129 141 57 104 171 77 111 >> 77

164 189 100 154 139 123 166
108 199 137 156 160 68 204
103 126 151 129 141 115 113
>> 123

68 95 61 130 146
196 133 158 84 100
151 141 80 67 70
>> 130

124 65 133 71 196 68 77
93 86 100 82 189 189 188
86 178 60 92 183 187 68
>> 68

52 105 147 160 197 >> 160

106 94 121 87 153 126 136
120 89 76 115 127 132 135
116 126 152 130 71 108 61
>> 126

168 203 106 123 128 159 133 >> 159
---
129 155 59 130 128 140 143 → 155, 59

179 195 212 95 111 → 212, 95

122 66 129 61 87 → 129, 61

143 173 123 116 128 45 96 → 173, 45

199 141 132 129 96 117 126 → 199, 96

130 138 200 63 135 120 → 200, 63

152 102 126 129 64 136 110 → 152, 64

143 140 127 152 161 131
141 191 126 148 160 129
→ 191, 126

128 51 182 159 136 111
133 49 162 124 85 102
→ 182, 49
---
array([[150, 189, 178, 118, 164],
       [140, 165, 198,  97, 162],
       [159, 184, 134, 162, 143]]) Out: 164

array([[145, 202, 171,  72],
       [122, 106, 211, 112],
       [178, 134,  79, 198]]) Out: 72

array([[154, 204, 153, 145],
       [121,  85, 169, 139],
       [176,  50, 202, 181]]) Out: 145

array([[ 45, 172, 105,  47,  51, 139],
       [150, 109, 134, 156, 152, 126],
       [ 80, 166, 102,  60,  79, 123]]) Out: 139

array([[184,  47, 105, 131],
       [198, 180,  82,  85],
       [ 93, 133, 208, 129]]) Out: 131

array([[177, 131, 158, 150],
       [ 94, 132, 197, 114],
       [122, 154,  94,  88]]) Out: 150

array([[168,  72, 145, 114, 124, 111, 118],
       [157,  82, 134, 154, 102, 111, 114],
       [154,  97, 137,  66, 130, 158, 155]]) Out: 118

array([[157, 122, 153, 160, 103, 152],
       [204, 122, 161, 110, 124, 171],
       [136, 159, 164, 127, 134, 121]]) Out: 152
---
array([[164,  84, 155, 177, 162, 101],
       [113,  52, 166, 119, 108, 152]]) value 52

array([[179, 129, 129, 131,  55],
       [162, 115, 129, 128, 111],
       [197,  71,  82, 204, 161]]) value 115

array([[ 61, 212, 149, 120, 172, 120],
       [ 61, 173, 192,  74, 171, 132],
       [ 68, 139, 148,  98, 213, 125]]) value 173

array([[ 86, 175, 141,  83, 106, 107],
       [134, 135, 114, 156,  52, 109],
       [ 84, 160, 133,  99,  62, 134]]) value 135

array([[155, 115, 137, 140, 179, 143],
       [114, 126, 150, 118, 127, 189]]) value 126

array([[104, 140, 157, 104, 153, 140],
       [125, 154, 113,  60,  89, 156],
       [ 90, 169, 101, 155, 120, 116]]) value 154
---
203 103 184 73 207 122
94 122 197 211 108 77
⇒ 122

144 127 130 174 66 119
141 143 100 135 111 140
156 81 193 57 109 102
⇒ 143

127 55 52 65
203 143 43 105
⇒ 143

198 103 124 191 74
77 112 134 60 111
⇒ 112

49 170 80 116 163
99 130 123 193 77
⇒ 130

177 149 93 82 127
117 157 113 117 140
124 128 193 133 125
⇒ 157

208 113 126 180
196 199 113 106
172 81 146 75
⇒ 199

147 149 162 190
91 68 128 59
126 117 131 120
⇒ 68
---
104 192 103 175 177 109 106
116 108 109 103 102 102 121
102 108 131 176 103 102 116
-> 121

165 212 186 68 142 89 78
162 104 179 79 197 130 140
-> 78

121 133 96 101 143
135 107 109 96 66
-> 143

146 94 113 114
122 58 162 119
-> 114

126 126 119 127 42 104 129
136 118 124 121 146 98 66
122 138 122 116 92 122 116
-> 66

174 116 112 193
124 130 126 128
141 152 143 147
-> 128

131 68 180 136
146 193 181 169
-> 136

86 88 74 88 80 129
91 79 70 60 61 163
-> 129
---
[[161 159 165 124 138 138]
 [196 149 133  60 121 163]
 [153 142 136 110 137 142]] value 110

[[ 91 129 133 190]
 [162 161 141  97]
 [ 81 103  85  50]] value 103

[[ 62 194 182 183  77 179 207]
 [ 68 188 190 192  71 185 190]
 [ 61 195 170 177  91 166 192]] value 91

[[142 114 161  79 122]
 [129 140 167  42 113]
 [139 112 150  86 113]] value 150

[[ 95 156  73 128 113 110]
 [ 83 178  67 108 105 100]
 [107 134  79 118 117  96]] value 118

[[215 138  91  57 101  98]
 [185 120 106  56 102 115]
 [172 127  87  58  67 132]] value 58
---
136 139 91 58 61 out 136
132 98 144 161 49 out 132
105 205 114 131 189 out 105
84 176 102 48 202 out 84
120 42 124 81 90 out 120
99 152 195 109 110 out 99
179 58 74 61 127 out 179
148 89 103 168 45 out 148
138 163 151 184 196 out 138
65 117 87 45 98 out 65
---
191	139	127	131	134	109 → 109
112	94	61	181	134 → 134
99	106	70	74	63	145	215 → 215
150	211	121	127	141	135	117 → 117
54	155	208	128 → 128
117	93	197	88	138	163	80 → 80
---
Input:
164 184 173 108 132 121
151 207 189 94 125 134
120 210 173 91 122 141
Output: 125

Input:
65 144 125 93 146
80 117 134 116 143
Output: 93

Input:
133 125 151 162 67 183
154 122 140 125 135 214
Output: 67

Input:
209 128 209 129 205
129 128 129 128 209
205 127 205 125 125
Output: 128

Input:
128 116 175 136 132 125
55 125 88 199 102 164
Output: 132

Input:
113 143 85 172 211
104 90 108 114 157
167 187 156 169 49
Output: 114

Input:
156 195 66 53 81 173
161 91 164 174 197 54
Output: 81
---
array([161, 200, 183,  85, 104]) yields 161

array([[100, 122, 201, 169, 106],
       [ 62, 200, 189, 137, 105],
       [ 71, 167, 193, 154, 122]]) yields 71

array([135, 184, 112, 108,  43]) yields 135

array([144, 130,  73, 196, 182]) yields 144

array([118, 181, 173, 195, 150]) yields 118

array([[ 93,  91, 159,  84, 129],
       [ 65,  84, 210,  86, 149]]) yields 65

array([ 94,  51,  86, 141, 180]) yields 94

array([[106, 141,  98,  47, 113],
       [157, 122,  50,  88, 112]]) yields 157

array([[147, 175,  78, 120,  73],
       [161, 112, 111, 193, 109],
       [116, 202, 184, 158, 110]]) yields 116

array([183, 201, 213,  46, 147]) yields 183
